Here is a tiny trained network, its code and every weight. The questions are about switching its units off for an input and a class, where a switched-off unit gives its printed mean instead of its output.

import numpy as np


def w(rows, s, z=0):
    codes = np.array(rows[::2]) - 128.0
    scale = np.full(codes.shape[1], s)
    scale[-1] = z or s
    return codes * scale


def norm(h):
    return h / np.sqrt((h * h).mean(-1, keepdims=True) + 1e-5)


def f(y):
    return y / 2 * (1 + np.tanh(0.7978845608 * (y + 0.044715 * y**3)))


def log_softmax(a):
    a = a - a.max(-1, keepdims=True)
    return a - np.log(np.exp(a).sum(-1, keepdims=True))


def net(x, mask):
    res = np.array(x, float).reshape(1, 4) / 4 @ E
    u = 0
    for l in range(2):
        y = f(norm(res) @ A[l][:, :-1].T + A[l][:, -1])
        res = res + np.where(mask[u : u + 10], y, B[l][:, -1]) @ B[l][:, :-1]
        u += 10
    return log_softmax(norm(res)[-1] @ U[:, :-1].T + U[:, -1])


A, B = {}, {}
E = w([
[172,171,62,13,58,151,151,82],'x0',
[117,174,126,167,124,207,247,161],'x1',
[133,124,135,116,130,129,133,145],'x2',
[209,149,120,154,167,253,41,112],'x3',
],0.0045)
A[0] = w([
[151,190,58,22,51,136,144,73,9],'0.n0',
[115,106,99,123,140,132,126,102,77],'0.n1',
[147,74,138,45,191,117,109,113,72],'0.n2',
[240,168,119,197,120,187,82,93,86],'0.n3',
[146,103,100,91,155,47,1,104,11],'0.n4',
[130,57,122,127,109,153,162,101,49],'0.n5',
[61,40,115,105,121,103,173,104,7],'0.n6',
[97,143,95,162,145,175,194,124,12],'0.n7',
[55,139,83,139,47,54,175,130,61],'0.n8',
[37,114,138,100,107,114,171,128,4],'0.n9',
],0.0044,0.0025)
B[0] = w([
[183,1,37,165,165,151,172,150,251],'0.n0',
[155,125,142,117,110,142,143,195,107],'0.n1',
[157,152,123,143,124,108,138,114,134],'0.n2',
[21,151,124,32,186,152,103,162,224],'0.n3',
[234,246,237,152,30,80,133,89,216],'0.n4',
[167,148,126,124,124,127,150,156,97],'0.n5',
[133,189,153,95,214,147,119,134,132],'0.n6',
[168,147,172,123,66,98,69,137,132],'0.n7',
[104,125,166,25,188,173,97,156,200],'0.n8',
[114,207,94,104,181,138,65,123,130],'0.n9',
],0.0042,0.0025)
A[1] = w([
[80,128,154,77,87,62,181,122,94],'1.n0',
[194,69,46,68,100,146,155,110,7],'1.n1',
[122,191,129,177,89,187,222,152,58],'1.n2',
[100,147,128,106,117,66,177,125,54],'1.n3',
[86,138,115,115,99,51,181,140,59],'1.n4',
[95,75,203,254,186,107,108,161,72],'1.n5',
[155,107,133,143,43,69,70,103,27],'1.n6',
[87,119,161,178,152,143,126,126,8],'1.n7',
[134,198,115,176,109,175,219,161,63],'1.n8',
[171,183,119,124,149,232,48,99,115],'1.n9',
],0.0058,0.0021)
B[1] = w([
[128,123,132,164,166,205,81,154,186],'1.n0',
[98,136,77,194,101,109,153,131,210],'1.n1',
[179,152,172,139,117,69,31,100,190],'1.n2',
[112,125,134,151,163,172,105,120,151],'1.n3',
[107,117,166,102,181,165,111,155,166],'1.n4',
[162,136,2,87,53,153,187,103,254],'1.n5',
[148,152,185,186,113,145,150,126,159],'1.n6',
[116,123,101,73,113,116,110,96,140],'1.n7',
[168,108,199,138,100,61,69,71,187],'1.n8',
[55,102,176,114,177,104,166,174,229],'1.n9',
],0.0075,0.0041)
U = w([
[150,109,1,136,87,134,177,125,233],'0',
[68,114,170,91,224,166,127,180,179],'1',
[205,155,219,159,87,73,92,96,3],'2',
],0.0099,0.00074)

Each question gives the input, the list of numbers given to net, and the class t.
The units are the neurons (one row each of A and B). Each row of codes is followed by its name. A weight is (code - 128) times the scale printed after its matrix; where a second scale follows, it is the last column's (A, B and U).
mask holds one flag per neuron, layer by layer. A switched-off neuron (its flag False) gives its mean, the last column of its row in B, instead of its output. The means were averaged over made-up inputs and are rounded, as every weight is.
A unit's drop is (log p(t) with every unit on - log p(t) with that unit switched off) / (log p(t) with every unit on - log p(t) with every unit switched off).
The circuit of an input: a set's keep is (log p(t) with only the set's units on - log p(t) with every unit switched off) / (log p(t) with every unit on - log p(t) with every unit switched off). Starting from the 12 units with the biggest drops (on a tie, the unit counted first), units are removed one at a time, each time the one whose removal leaves the highest keep (on an exact tie, the one counted first), for as long as the keep stays at least 0.8.
units of the circuit, in order: the units of the circuit, biggest drop first
most important unit: the unit with the biggest drop
top k neurons: the k neurons with the biggest drops, biggest first
k most important neurons of layer l: the k neurons of layer l with the biggest drops, biggest first
drop of u: that unit's drop, to one decimal
input [-7,8,5,1], class 2: top 4 neurons -> [1.n8; 1.n2; 0.n0; 1.n1]
input [2,7,-4,8], class 1: most important unit -> 1.n9
input [0,5,4,-5], class 1: top 2 neurons -> [0.n8; 0.n4]
input [-3,4,-5,-3], class 2: 2 most important neurons of layer 1 -> [1.n2; 1.n8]
input [3,0,-1,6], class 1: 2 most important neurons of layer 1 -> [1.n9; 1.n5]
input [5,8,-3,-7], class 2: units of the circuit, in order -> [1.n8; 1.n2]
input [7,8,3,-1], class 2: top 3 neurons -> [1.n8; 1.n2; 1.n5]
input [3,6,-3,8], class 1: 2 most important neurons of layer 0 -> [0.n3; 0.n4]
input [2,-3,5,-1], class 2: 2 most important neurons of layer 1 -> [1.n5; 1.n6]
input [7,-3,-6,8], class 1: top 2 neurons -> [1.n9; 1.n5]
input [-7,7,4,7], class 0: top 3 neurons -> [1.n5; 0.n4; 0.n8]
input [-5,-5,8,-5], class 0: top 3 neurons -> [1.n5; 0.n3; 1.n9]
input [-7,6,4,-4], class 0: top 2 neurons -> [1.n5; 0.n4]
input [4,4,3,-6], class 1: top neuron -> [1.n5]
input [-8,6,1,-7], class 0: top 3 neurons -> [1.n5; 1.n9; 0.n3]
input [-7,7,8,-6], class 0: top 4 neurons -> [1.n5; 0.n4; 1.n9; 0.n3]
input [-4,3,-6,4], class 0: top 2 neurons -> [1.n5; 0.n8]
input [-8,7,2,-5], class 0: top 2 neurons -> [1.n5; 0.n4]
input [-4,1,1,1], class 0: drop of 0.n9 -> 0.0
input [-1,8,3,7], class 2: drop of 1.n8 -> 1.1
input [-5,3,7,3], class 0: drop of 1.n5 -> 0.8
input [-6,-2,8,-5], class 0: drop of 0.n3 -> 0.1
input [3,8,-7,-6], class 2: most important neuron of layer 0 -> [0.n3]
